Below are the code and all the weights of a small trained network. Each question names an input and a class and asks about switching units off, where a switched-off unit gives its printed mean instead of its output.

import numpy as np


def w(rows, s, z=0):
    codes = np.array(rows[::2]) - 128.0
    scale = np.full(codes.shape[1], s)
    scale[-1] = z or s
    return codes * scale


def f(y):
    return y / 2 * (1 + np.tanh(0.7978845608 * (y + 0.044715 * y**3)))


def log_softmax(a):
    a = a - a.max(-1, keepdims=True)
    return a - np.log(np.exp(a).sum(-1, keepdims=True))


def net(x, mask):
    res = np.array(x, float).reshape(1, 8) / 4 @ E
    y = f(res @ A[0][:, :-1].T + A[0][:, -1])
    res = res + np.where(mask, y, B[0][:, -1]) @ B[0][:, :-1]
    return log_softmax(res[-1] @ U[:, :-1].T + U[:, -1])


A, B = {}, {}
E = w([
[49,75,157,95,173,118,174,135,218,153],'x0',
[124,34,173,161,31,116,100,228,174,113],'x1',
[159,109,206,150,109,19,105,132,46,152],'x2',
[132,129,130,200,118,128,191,55,84,151],'x3',
[55,175,190,250,100,127,114,193,122,219],'x4',
[121,93,151,57,96,254,39,38,144,226],'x5',
[157,97,242,89,155,119,148,123,60,203],'x6',
[130,118,242,86,107,131,158,90,172,60],'x7',
],0.0072)
A[0] = w([
[116,193,121,184,102,172,152,109,56,142,165],'N1',
[184,143,89,204,97,134,114,66,76,163,154],'N2',
[167,124,141,231,115,100,127,237,142,118,236],'N3',
[84,144,146,187,158,127,127,204,188,133,177],'N4',
[150,105,115,30,129,127,80,180,150,98,212],'N5',
[196,150,116,142,124,78,184,161,168,39,254],'N6',
[135,141,49,107,138,242,88,80,110,106,235],'N7',
[109,111,215,37,127,139,131,78,147,161,184],'N8',
[143,147,90,99,169,214,142,73,165,71,177],'N9',
[95,134,59,139,126,204,119,49,147,160,209],'N10',
[132,128,98,195,111,135,56,170,76,212,235],'N11',
[80,156,115,198,125,95,112,155,94,210,190],'N12',
[145,106,238,31,155,164,88,56,158,217,177],'N13',
[158,154,86,199,93,70,137,70,73,170,155],'N14',
[106,128,197,152,159,88,165,169,102,126,117],'N15',
[184,178,82,82,180,84,128,140,91,140,183],'N16',
[209,71,130,98,33,110,85,165,220,37,156],'N17',
[98,161,126,193,127,98,219,129,143,143,191],'N18',
[104,123,124,207,148,110,122,118,91,146,170],'N19',
[80,144,137,207,132,106,227,128,76,162,206],'N20',
[83,109,148,148,107,100,72,201,154,172,206],'N21',
[146,121,74,79,221,96,137,66,109,44,182],'N22',
[136,121,138,66,178,75,112,158,99,71,192],'N23',
[113,155,173,141,131,91,215,142,157,111,164],'N24',
[162,110,145,187,174,148,45,82,37,147,176],'N25',
[106,129,2,114,139,185,158,102,160,116,159],'N26',
[126,68,150,96,90,174,99,117,140,121,233],'N27',
],0.0083,0.0035)
B[0] = w([
[153,128,97,167,113,108,161,167,144,113,184],'N1',
[123,163,101,198,68,100,121,202,111,81,183],'N2',
[135,90,190,142,152,110,124,125,135,115,224],'N3',
[116,109,160,94,164,143,126,124,172,145,200],'N4',
[121,133,150,76,87,155,96,67,92,95,195],'N5',
[99,109,112,123,164,83,87,65,112,100,217],'N6',
[97,178,87,133,89,162,99,129,151,128,231],'N7',
[114,149,162,149,120,213,186,72,56,169,206],'N8',
[128,147,86,92,133,163,104,115,180,179,217],'N9',
[133,158,114,155,90,164,144,165,181,148,214],'N10',
[178,134,161,126,102,133,88,238,143,135,215],'N11',
[184,112,146,130,160,117,107,187,135,151,208],'N12',
[128,154,170,126,68,214,213,104,53,204,244],'N13',
[181,140,118,183,116,80,135,141,106,98,188],'N14',
[101,101,85,138,164,120,140,130,158,163,172],'N15',
[184,180,95,99,142,139,85,127,96,58,185],'N16',
[66,84,173,132,79,110,85,64,113,87,218],'N17',
[119,130,106,185,171,82,149,126,162,170,196],'N18',
[132,145,132,169,147,83,129,187,141,142,173],'N19',
[151,155,114,136,150,74,162,136,152,165,213],'N20',
[142,93,255,74,146,136,119,164,160,165,198],'N21',
[152,162,85,114,140,151,124,92,113,121,217],'N22',
[141,118,125,92,165,121,133,83,83,111,175],'N23',
[123,85,83,141,190,94,192,74,132,127,177],'N24',
[170,144,126,168,89,137,172,176,82,87,190],'N25',
[94,143,97,149,123,166,88,125,173,122,215],'N26',
[126,97,149,111,89,180,167,91,133,126,193],'N27',
],0.0086,0.011)
U = w([
[176,92,178,98,177,101,112,202,171,177,146],'0',
[188,186,83,44,177,106,87,91,79,84,112],'1',
[123,135,166,118,98,175,226,96,76,173,204],'2',
[64,40,170,113,81,72,106,101,141,68,86],'3',
[112,125,104,185,254,47,204,91,171,133,86],'4',
[221,154,112,196,80,57,137,183,109,89,1],'5',
[73,151,66,105,102,167,109,130,233,136,86],'6',
],0.0098,0.00081)

Each question gives the input, the list of numbers given to net, and the class t.
The units are the neurons (one row each of A and B). Each row of codes is followed by its name. A weight is (code - 128) times the scale printed after its matrix; where a second scale follows, it is the last column's (A, B and U).
mask holds one flag per neuron, in row order. A switched-off neuron (its flag False) gives its mean, the last column of its row in B, instead of its output. The means were averaged over made-up inputs and are rounded, as every weight is.
A unit's drop is (log p(t) with every unit on - log p(t) with that unit switched off) / (log p(t) with every unit on - log p(t) with every unit switched off).
The circuit of an input: a set's keep is (log p(t) with only the set's units on - log p(t) with every unit switched off) / (log p(t) with every unit on - log p(t) with every unit switched off). Starting from the 12 units with the biggest drops (on a tie, the unit counted first), units are removed one at a time, each time the one whose removal leaves the highest keep (on an exact tie, the one counted first), for as long as the keep stays at least 0.8.
units of the circuit, in order: the units of the circuit, biggest drop first
unit that matters most: the unit with the biggest drop
top k neurons: the k neurons with the biggest drops, biggest first
drop of u: that unit's drop, to one decimal
input [5,-4,-7,4,-5,-3,2,7], class 6: unit that matters most => N9
input [4,-5,0,5,8,-3,2,-6], class 5: top 4 neurons => N11, N14, N2, N12
input [-4,-1,-3,5,-8,0,-1,-5], class 6: top 4 neurons => N26, N7, N10, N9
input [2,-1,-2,5,8,-8,6,-7], class 4: top 2 neurons => N18, N24
input [5,2,-1,-5,2,-5,-1,1], class 4: top 2 neurons => N24, N11
input [3,4,8,-7,-8,-6,-7,-7], class 3: top 2 neurons => N17, N3
input [-4,-4,6,5,-8,2,2,-4], class 5: top 2 neurons => N2, N25
input [-5,-3,-3,3,-7,7,0,0], class 6: top 4 neurons => N7, N9, N26, N10
input [4,-6,2,-2,-5,-7,3,3], class 1: top 2 neurons => N16, N22
input [-2,4,-8,4,8,-7,4,-2], class 4: top 3 neurons => N18, N24, N20
input [-2,-3,-2,-3,-6,5,1,3], class 2: top 2 neurons => N13, N8
input [-4,2,-3,8,3,-1,-1,0], class 5: drop of N9 => 0.0
input [4,1,-2,-6,7,6,0,1], class 2: drop of N13 => 0.2
input [-2,-8,-8,8,-4,8,0,5], class 6: units of the circuit, in order => N7
input [-7,-3,-3,-1,-3,1,-3,0], class 6: drop of N10 => 0.1
input [-8,4,4,-7,-8,5,1,0], class 2: top 2 neurons => N13, N27
